(in the rows, 128 means zero)
[130 187 178 119 120 158 118 129  88 171 154 180 120 159 144 158 151 152
 115 141 153 122 193 144 142 109 143  79  90  96  68 152 143 117 179 136
 200 143 145 140 126 116]
4
[141 195 138  98 124 115 152 132 139  93 132 122 145 136 140 101 125 169
 146 106 115 117 126 150 128 141 140  82  81 111  63 133 108 164 197 151
 227 132 123  83 122 176]
0
[134 115 130 153 108 113 156 153  80 196  89 117 111 126 157 162 147 148
 108 130 134 123  37 129 160 130 109 157  36 118 118 130 164  97 137  79
 109 138 103  54 132  96]
4
[157 128 126 121 129 123 129 135  37 166  84 127 157 136 144 137 154 182
  85 124 178 128 142 131 154 110 103  56 149 104 144 150 158  88 151  93
 171 123 100 141 133  69]
1
[109 118 133 166 126 124 119 109 125 158  87 173 149 149 104 127 144 120
 111 113 150 150 159 133 164 131 124  69 145 125 169 137 138 103 108  84
 106 120 167 178 132 120]
4
[112 122 111 161 129 131 135 108 135 143 111 177 150 149  93 153 154 108
 103 120 151 143 145 140 153 131 142  50 163 136 175 129 135 128 105 100
  93 123 184 175 129 128]
3
[152 126 147 145 117 127 147 106  69 160 131 132 161 120 141 136 157 167
  89 142 147 108 102 107 114 122 117  92  85 101 103 139 147 142 209 100
 204 114  91  62 145  60]
2
[173 130 207 174 112 143 173  63 118 112 116 101 112 115 162 143 117 105
  82 110  99 142 180 111 193  76 126 132 117 141  71  97 125 110 135 113
 179  94 168 147 126 152]
1
[142 120 184 133 112 104 170 103  76 137 128 137 154  99 165 129 139 115
  90 153 159 125 179 145 101 108 116  93  31  82  88 135 144  71 174 137
 192 107  96  97 141  75]
7
[156 116 208 141 105 131 158  88  85 123  99 107 115 120 165 118  86 119
 102 104  85 129 215 108 183 108 121 102 108 132  83 119 151  91  99 124
 213 110 139 164 128 140]
4
[129 114 111 161 143 115 148 113 127 138 111 162 136 149 102 104 137 105
 117 121 127 142 153 123 178 126 127  29 177 111 148 135 133 120 108 113
  96 118 167 171 125 136]
0
[ 82 114 121  88 105 102 113 160 132 180 119 127 161 141 134 212 136 117
 129 123 102 156 171 142 107 140 157 111  56  85 150 152 126  34  68 124
  86 138 101  73 169 145]
6
[180 120 199 165 115 128 216  64 121  94 110 112 125 109 167 146  89 112
  97 105  82 143 180 112 165 109 117  86  98 136  87 109 128  97 107 106
 191  90 151 136 138 164]
1
[154 137 101 106 113 113 175 158  93 153 114  98 101 143 162 177 147 150
 122 116 126 108  69 169 143  99  96 127  64 127 106 130 139  81 112  88
 134 127 102  73 118 140]
1
[151 143  97  95  99 139 141 117  88 158  91  90 108 156 161 156 163 153
 162 139 105 113  44 143 158 144 102 194  85 126 127 117 132  97 126 125
  87 139 119  81 133 121]
5
[154 121 101 123 127 100 161 131 109 143  97 101 117 135 165 134 160 147
 135 135 143 131  57 142 158 113  94 144  73 116 110 110 124 118 113 102
 111 125 111  78 144 132]
0
[139 125 127 107 107 120 150 154  87 156  81 117 106 136 144 148 139 160
 136 129 116 127  62 143 159 120  90 129  69  91 114 137 150 107 114  92
 125 123  98  98 134 124]
4
[151 130 202 151 107 125 185  86  98 127 112 107 109 129 166 109 113 111
  83 112  96 151 198 113 194 100 145 105 118 122  62 103 133 123 110 132
 184 112 153 138 137 180]
0
[133 124 115 165 136 136 161 106 129 138 106 161 143 150 105 152 138 120
 111 117 119 138 173 131 164 120 120  37 148 117 169 146 127  91 102  90
  90 114 163 182 125 135]
1
[170 159 201 138 105 132 187  62  91 120 113 113 133 132 173 118  92 110
 116 109  89 127 158 107 177 112 129 123 107 151  80 109 143  90 102 123
 194 128 149 137 133 143]
5
[129 214 149 103 111 133 156 138 152 114 129 145 144 149 131 128 123 160
 155 118 117 115 106 138 156 137 134 107  64 116  72 140 130 154 178 136
 207 130 114 118  90 148]
3
[155 118 228 159 111 133 194  61 108 130 130 124 110 117 168 142 100 106
 104 103  98 138 188 114 151  98 148 165  73 132  85 121 134 126 120 136
 208 121 165 138 141 145]
4
[159 125 107 112  91 120 157 145 101 177  80  88 103 136 148 189 159 138
 151 130 155 104  69 140 148 131 111 187  75 131 105 130 135  76 124  72
 158 109  93  71 138 118]
7
[140 131  82 123 108 113 165 171 111 154  87  92 140 144 150 167 144 123
 127 135 133 115  53 146 110 115  88 169  59 154 146 124 122  73 133  81
 108 124  92  60 143 109]
2
[123 127 118 169 135 127 163 119 135 138 103 166 154 151 100 130 142 120
 111 109 129 143 155 139 173 125 112  35 163 119 173 131 128  94 121  82
  87 111 170 183 119 140]
1
[141 202 155 109 108 132 125 132 138 126 119 113 140 134 137 133 124 160
 155 107 112 112  99 144 147 141 138  81  54 116  48 120 133 122 196 116
 236 123 112  82 110 164]
6
[184 148 202 155 104 142 187  59 102 118 145 103  99 133 164 158 101 117
 105 120  92 129 205 104 169  93 129 113  99 140  68 125 116  93 137 118
 187 119 161 126 128 141]
1
[120 134 124 157 138 128 139  96 124 127 121 165 161 144 105 135 146 116
 113 126 117 130 114 134 160 124 122  55 146 131 152 126 130 119 108 104
  82 116 182 149 129 120]
5
[121  88 191 143 101 108 122  73  66 167 151 145 159  98 159 131 166 172
  78 120 133 135 166 123 141  95 130 107  79  57 120 119 150 105 160  95
 185 105 117  93 170  89]
4
[ 78 127 139  87 123  92 128 161 140 201 117 133 177 138 139 185 152 127
 129 127 112 146 168 127 115 126 168 137  78  85 130 127 117  69  40 113
  69 151 117  79 146 135]
6
[144 119  94 114 116 129 134 165  91 154  90  91  91 142 166 169 142 157
 112 124 151 121  71 136 157 147 115 137 101 165  90 118 135 114 117 117
 149 130 111  55 145 141]
0
[108 132 107 167 133 135 155 127 130 139  91 166 147 137  97 134 146 102
 100 127 154 134 163 133 137 137 127  48 152 129 165 124 122 108 102  92
  96 108 156 167 122 130]
7
[130 120 114 167 134 118 155 105 112 148  94 164 144 153  99 117 143 110
 110 124 138 142 153 123 177 131 129  19 167 118 150 135 129 109 114  91
 100 116 169 151 128 133]
0
[140 140 126 164  84 128 114 119  79 164 146 108 160 133 142 146 128 135
  68 118 138 144 123 130 116 122 135  59 133  87 145 146 149 131 206 120
 171 111 165  66 152 100]
3
[ 78 145  93  81  87 118 146 146 124 191 115 128 139 156 132 166 172 128
 135 116 139 137 137 163 107 125 163 154  83  64 177 140  97  66  83 115
  71 124  93  91 117 126]
7
[147 120 205 159 113 147 157  72  91 139 118 115  88 129 154 109 119  97
  82 118 113 135 161  98 210  93 139 113 122 125  44  90 138 132 124 119
 181 104 146 121 118 159]
0
[107 120 136  85 129 120 118 162 128 191  99 138 147 144 142 193 173 126
 134 128 132 132 147 137 122 126 149 142  55 105 142 136 113  60  64 144
  78 116  82 130 135 141]
2
[ 83 111 134  96 105 118 138 147 128 200 120 160 149 143 141 222 164 110
 108 119 144 149 135 155 116 154 197 142  71 103 147 121 147  98  80 109
  95 162 107  78 160 142]
3
[131 121 135 120 106 100 172 151 122 167 101 105 116 139 157 183 171 133
 116 132 109 111  67 131 165 123 116 181  47 156  72  95 131 101 103  79
 115 132  91  38 129 129]
2
[127 130 141 142  90 103 110 129 103 146 161 115 151 115 152  95 105 166
  93 110 115 132 144 114 158 123 118  71 148  92  83 142 175 122 164 118
 225 145 123  98 156  90]
6
[112 132 116 147 126 115 135 106 128 130 117 166 155 148  98 138 142 107
 106 110 123 145 148 128 163 121 130  30 164 116 168 126 135 123  98 101
  92 128 165 155 122 124]
3
[129 198 143  92 109 142 135 147 140 124 121 142 139 136 129 133 132 154
 157 121 150 109 138 143 125 139 118  95  65  93  73 148 120 120 174 131
 218 118  94 118 124 153]
7
[111 121 124  82 129 121 152 146 111 159  88 142 150 152 122 223 144 123
 135 112 111 142 162 139 127 132 134  95  73  98 166 164 116  39  83 119
  82 126  94  99 142 144]
1
[ 99  88 119  51 128 123 110 176  99 175  79 119 139 149 129 222 157 116
 153 120  99 129 154 166 122 146 168 144  95  90 177 140 124  59  86 134
  87 119  93 112 128 118]
4
[180 165 220 160 113 123 149  88 130 124 135 119 117 130 159 135 102  91
  95 123  92 141 194  86 185  97 133  55  99 139  31 109 130 107 108 119
 190 107 138 136 123 157]
2
[135 206 162 103 123 148 128 146 134 122 130 155 131 137 125 150 122 168
 147 110 124 104 111 153 125 130 138  82  53 111  56 153 128 156 197 132
 237 129 126  99 113 153]
4
[120 144 120 157 132 133 141  90 122 144 119 172 163 157 101 143 151 116
 120 124 131 135 120 135 164 127 136  65 154 133 167 135 132 107 117  91
  90 116 175 159 129 119]
5
[159 121 119 104 111 107 159 112  97 138 101 116 112 126 161 196 162 124
 113 141 122 117 113 140 119  98  94 164  75 140  78 120 142 104  76 119
 133 138 136  63 163 145]
3
[132 203 146  99  97 140 147 147 131 135 109 128 128 147 132 106 121 156
 162 120 153 104 121 145 127 160 116  92  62 101  67 140 118 130 185 128
 209 133 104 102 107 145]
7
[ 94 111  94  86 114 124 129 149 128 193  81 139 154 153 132 225 194 137
 135 120 121 128 132 144 112 155 162 168  57 123 174 144 110  68  88 137
  73 139  83  84 153 126]
2
[144  96  96  98 117 109 137 144 109 155  74  92 114 125 150 211 153 118
 142 143  95 115  99 145 144 118 110 161  61 133  98 130 149  58  78 112
 110 141 101  70 152 112]
6
[131 123 123 169 132 116 161 110 134 143 111 168 141 146 103 127 144 129
 108 110 133 138 164 136 172 117 118  43 160 124 155 141 135 102  98  85
  92 130 173 191 126 141]
1
[131 218 161  99 100 147 129 124 131 111 163 131 137 140 142 105  97 159
 146 114 104 103  94 150 130 149 148  82  59 117  57 137 130 140 195 148
 213 139 124  93 107 154]
5
[116 128 118 158 119 141 149 104 126 135 100 165 131 144  97 143 144  92
 110 119 145 144 168 135 148 130 118  42 148 107 165 134 122  95 110 103
 101 101 155 166 133 138]
7
[136 193 133 106 103 143 129 134 141 116 119 117 119 134 137 126 130 155
 154 119 144 108 123 138 125 147 111 120  60 116  73 136 111 130 177 138
 203 126 105 103 122 155]
7
[100 113 141  87 110 128 127 134 111 196 120 119 162 144 153 206 138 137
 145 125 120 123 108 134 115 165 169 159  41 108 155 134 125  75  74 109
  90 139 101  67 162 127]
5
[111 128 107 167 126 135 145 116 126 142  97 162 141 140 101 133 143 102
 102 120 155 142 170 131 143 136 121  32 149 117 177 133 122  95  98 100
  90 107 154 177 127 129]
7
[102  98 140  83 134  98 111 149 133 186 110 122 158 135 135 184 147 122
 163 128 120 134 151 144 116 177 181 115  70 104 150 118 120  52  89 134
  79 133 106  98 121 118]
6
[ 89 118 137  69 115 119 141 168 114 180 120 151 154 136 123 224 164 138
 129 150 131 136 131 141  94 129 154 162  61  88 143 142 115  84  85 124
  70 125 110  76 154 135]
3
[122 121 122 164 134 126 129 119 135 143 112 161 148 143  97 128 159 111
 105 126 129 133 132 120 166 114 113  43 140 122 154 121 121 117 115  97
  77 113 147 164 127 117]
2
[168 148 160 133 109 157 150  82  99 113 127  92  96 129 160 135 100  86
 110 100  90 125 210 102 172 101 129  74 158 113 102 102 124  92  94 135
 187  97 132 159 115 153]
7
[140 128 156 116 128 134 144 152  67 129 112 124 156 115 139 156 145 138
  98 155 146 120 187 128 105 120  89  84 115  89 101 138 126  98 173 144
 176  80 132 112 153 109]
7
[146 120 166 149 116  96 179 123  98 171 141 148 171 100 150 150 133 155
  95 135 116 107 144 133 114 126 145  57  86  93  60 142 167 115 149 107
 211 127 152  69 153  92]
6
[131 125 114 159 120 123 139 101 136 135  96 160 141 149  96 110 153 107
 110 119 128 132 135 128 166 114 111  53 161 134 146 126 127 118 112  92
 103 121 150 171 123 116]
2
[119 105 123 167 130 121 132  96 135 141 123 152 149 138 104 153 140 114
 121 108 126 147 156 137 158 138 140  24 136 121 175 123 131  86 105  91
 109 111 167 163 142 134]
6
[154 165 184 145  98 138 174  94 112 115 128 114 108 137 150 120 102 100
 116 113 106 126 204  99 182 103  99  90 127 126  66 111 124  84 116 111
 197  94 141 141 119 163]
7
[149 212 139 116 109 134 135 132 134 107  89 105 141 151 137  93 120 174
 141 128 137 121 126 127 147 144 114 110  93 141  44 131  98 161 198 126
 219 126 139  81 120 169]
0
[150 145 119 101 121 125 190 150  85 157  79 103 115 145 140 170 141 132
 134 124 111 121  60 139 134 115 104 157  82 110 110 128 140  86 144  82
 128 117  87  64 112 150]
1
[156 135 193 137 105 129 175  90 105 115 134 110 125 120 162 148 112 115
  91 109  87 126 187 114 183  91 139 101 116 131  77 100 144 125  95 120
 200 113 151 146 127 150]
3
[136 115 116 167 147 131 152 108 127 127 101 161 150 140 101 155 137 108
 100 114 139 139 158 143 143 120 122  24 153 132 170 139 128  98 117  90
 100 110 170 174 129 132]
1
[129 111 115 174 131 121 148  99 137 148  96 160 148 148 102 134 154 120
 107 113 137 143 156 140 177 125 128  54 168 123 170 131 134 108 110  74
  88 121 169 183 124 127]
1
[109 134 167 112 121 130  99 155  64 166 113 160 191 119 126 152 128 147
  85 146 138 128 151 103 133 140 114  68 143 116 110 136 154  59 140 111
 143 104 127  96 164 103]
5
